[ 74 116  99 120]  <83>
[116  74 110  84]  <165>
[116 159 110  84]  <150>
present: [111  84] | no
present: [ 84 110  74 116] | no
present: [116 100] | no
then: [116 159] | [110]
present: [159 110] | yes
then: [116  74] | [110]

[155 122 113 133]  <49>
[118 147 164 129]  <14>
[117 115 120 143]  <37>
[116 126 162 110]  <107>
[155 107 125 102]  <165>
[115 117 128 134]  <83>
present: [133 113 122 155] | no
present: [122 114] | no
present: [155 107] | yes
then: [117 115] | [120]
present: [125 103] | no
present: [147 164 129] | yes
present: [128 117] | no

[149 173 121 129 116 100 142  97 119 138  88 112 144 160  84 137  85 153
 140 142  97 129 128 101 168 167 158 100 124  88 162  91  89 101  85 138
 124 146 145 168 135 172]  <165>
[164  86 101 115 109 134 162 151 166 160  81 114 126 111 164  95 157 130
 130 139 146  99 123  86 165 159 127 171 165  89  82  83 108 166 154  85
 173  91 100 136 125 160]  <83>
[173 149  81 115 120 164 107 136 107 161 119  90 139 165 148 150 144 161
  99 163 148 119 157 106 138 137 147 137 143 122 156 115 162  87 123  97
 133 127 144 102 170 104]  <214>
[ 84 173 137  94 111 173  87 171 160 139 114 142 105 132 104 159 117 137
 135 126 145  93  92 105 152 138 100 107 100 174 133 146 133 139 138 146
 105  93 117 133 138 172]  <49>
[ 83 138 129 140 134 130 108 119 167 156 103 168 162 102 131 175  88 103
 160  95  85 104 105 122 125 124  93 121  99 153 100 153 109 160 172 129
 115 170 118 138  91 139]  <204>
[173 149  81 115 120 164 107 136 107 161 119  90 139 165 148 150 144 161
  99 163 148 119 157 106 138 137 147 137 143 122 156 115 162  87 133 155
  85 158 171 116 148 119]  <122>
[164  86 101 115 109 134 162 151 166 160  81 114 126 111 164  95 157 130
 130 139 146  99 123  86 173 151  91 157 158 165  89 157 135 138 126 169
 160 121 125 135 144 107]  <150>
[ 86  92 168 121 141 155 159  99 161  94 127 122 106 125 100 103 143 144
  84 132 139 157 175  86 131 123 123 124  89 124 139 108  93 100 154 160
  86 108  90 110 149 156]  <14>
then: [123  86 173 151  91 157] | [158]
present: [108 161] | no
present: [138 100 107] | yes
present: [ 93 105 152] | no
present: [144 150 148] | no
present: [106 157] | no
present: [165 148] | yes

[160 128 108 142 144 138 107 186 159 149 151 187 125 125 114 150 154 121
 166 169 116 122 140 115 131 116 151 133  91 105 109  99 119 135 108 171
 140  98 160 127 151 123 150 108  98 135 100 139 144 158 158 144 110 120
 136 104  94  89 136 137 119] = <83>
[153 157 148 109 116 146 106 180 163 159 152 167 132 128  94 154 163 116
 160 157 116 123 118 104 122 126 163 136  96  99 114  88 116 143  99 168
 132  99 149 133 142 113 143 108 109 133  92 144 135 146 156 168 107 107
 140  92 113  85 128 141 134] = <107>
[144 158 157 144 110 120 106 178 162 159 152 164 131 128  93 154 165 113
 159 156 115 121 116 101 123 128 163 135  97 101 118  87 114 143 100 166
 130 101 147 135 141 112 140 107 114 131  94 142 136 148 156 173 108 104
 142  91 116  87 126 142 136] = <49>
[154 147 129 117 108 158 114 186 159 149 151 187 125 125 114 150 154 121
 166 169 116 122 140 115 131 116 151 133  91 105 109  99 119 135 108 171
 140  98 160 127 151 107 132 107 128 131 108 129 138 153 152 186 110  96
 146  93 128  98 118 148 138] = <214>
[137 163 150 101 129 114 110 172 160 158 153 155 125 130  97 154 169 102
 158 155 111 116 113  91 127 134 159 129  99 111 132  90 104 141 110 160
 128 109 142 144 138 107 132 107 128 131 108 129 138 153 152 186 110  96
 146  93 130 116 121 149 147] = <150>
[154 153 143 113 112 159 109 184 164 159 153 175 132 127 102 154 158 123
 163 158 119 124 125 110 121 121 160 137  94  96 109  93 117 140  99 173
 137  96 154 129 145 117 150 109 101 136  92 147 136 144 155 156 108 112
 138  95 105  81 133 140 130] = <119>
[145 161 150 104 123 127 107 175 161 159 152 160 129 129  94 154 168 108
 159 156 113 119 114  96 124 131 162 133  98 105 124  88 110 143 104 163
 129 104 145 139 140 109 135 107 121 131  99 136 137 150 154 180 108 100
 144  91 122  92 123 144 137] = <14>
[123 168 149  99 140  90 120 168 152 154 154 146 115 130 108 153 168  92
 155 156 111 109 115  84 133 140 150 121 100 123 146  99  94 136 124 156
 130 120 140 155 137 105 129 107 141 136 129 114 137 158 146 191 112  93
 150 102 139 112 110 155 139] = <130>
present: [109  93] | yes
present: [ 94  96 110] | no
then: [144 158 158 144 110 120] | [136]
then: [160 128 109 142 144 138 107] | [132]

[108 150 113 111 148]  <119>
[123  96  92 119 121]  <107>
[ 96  92 123  76  98]  <37>
[ 96 123  92  86 112]  <204>
then: [ 96  92 123] | [76]
then: [ 96 123  92] | [86]
present: [123  91  86 112] | no
then: [ 96  92 119] | [121]

[168 106 158 107  95 133 135 133 135] = <150>
[109 111 101 136 135 155 149 155 149] = <122>
[109 185 128 106 123  95 111  97 109] = <119>
present: [ 95 123 106 128] | no
then: [ 95 133] | [135]
present: [106 123  95] | yes

[135  87 143 193 112 104 113 123 131] -> <83>
[124 119 123 170 115 136  91 127 141] -> <119>
[102 135 119 130 142 110  71 135 165] -> <214>
[119 124 123 127 117  91 125 130 125] -> <49>
[119 140 150 148 127 194 145 146 137] -> <204>
[119 125 104 158 117  70 105 128  89] -> <37>
then: [119 124 123 127 117  91] | [125]
then: [135  87 143 193 112 104] | [113]
then: [125 104 158 117  70] | [105]
then: [119 124 123] | [127]

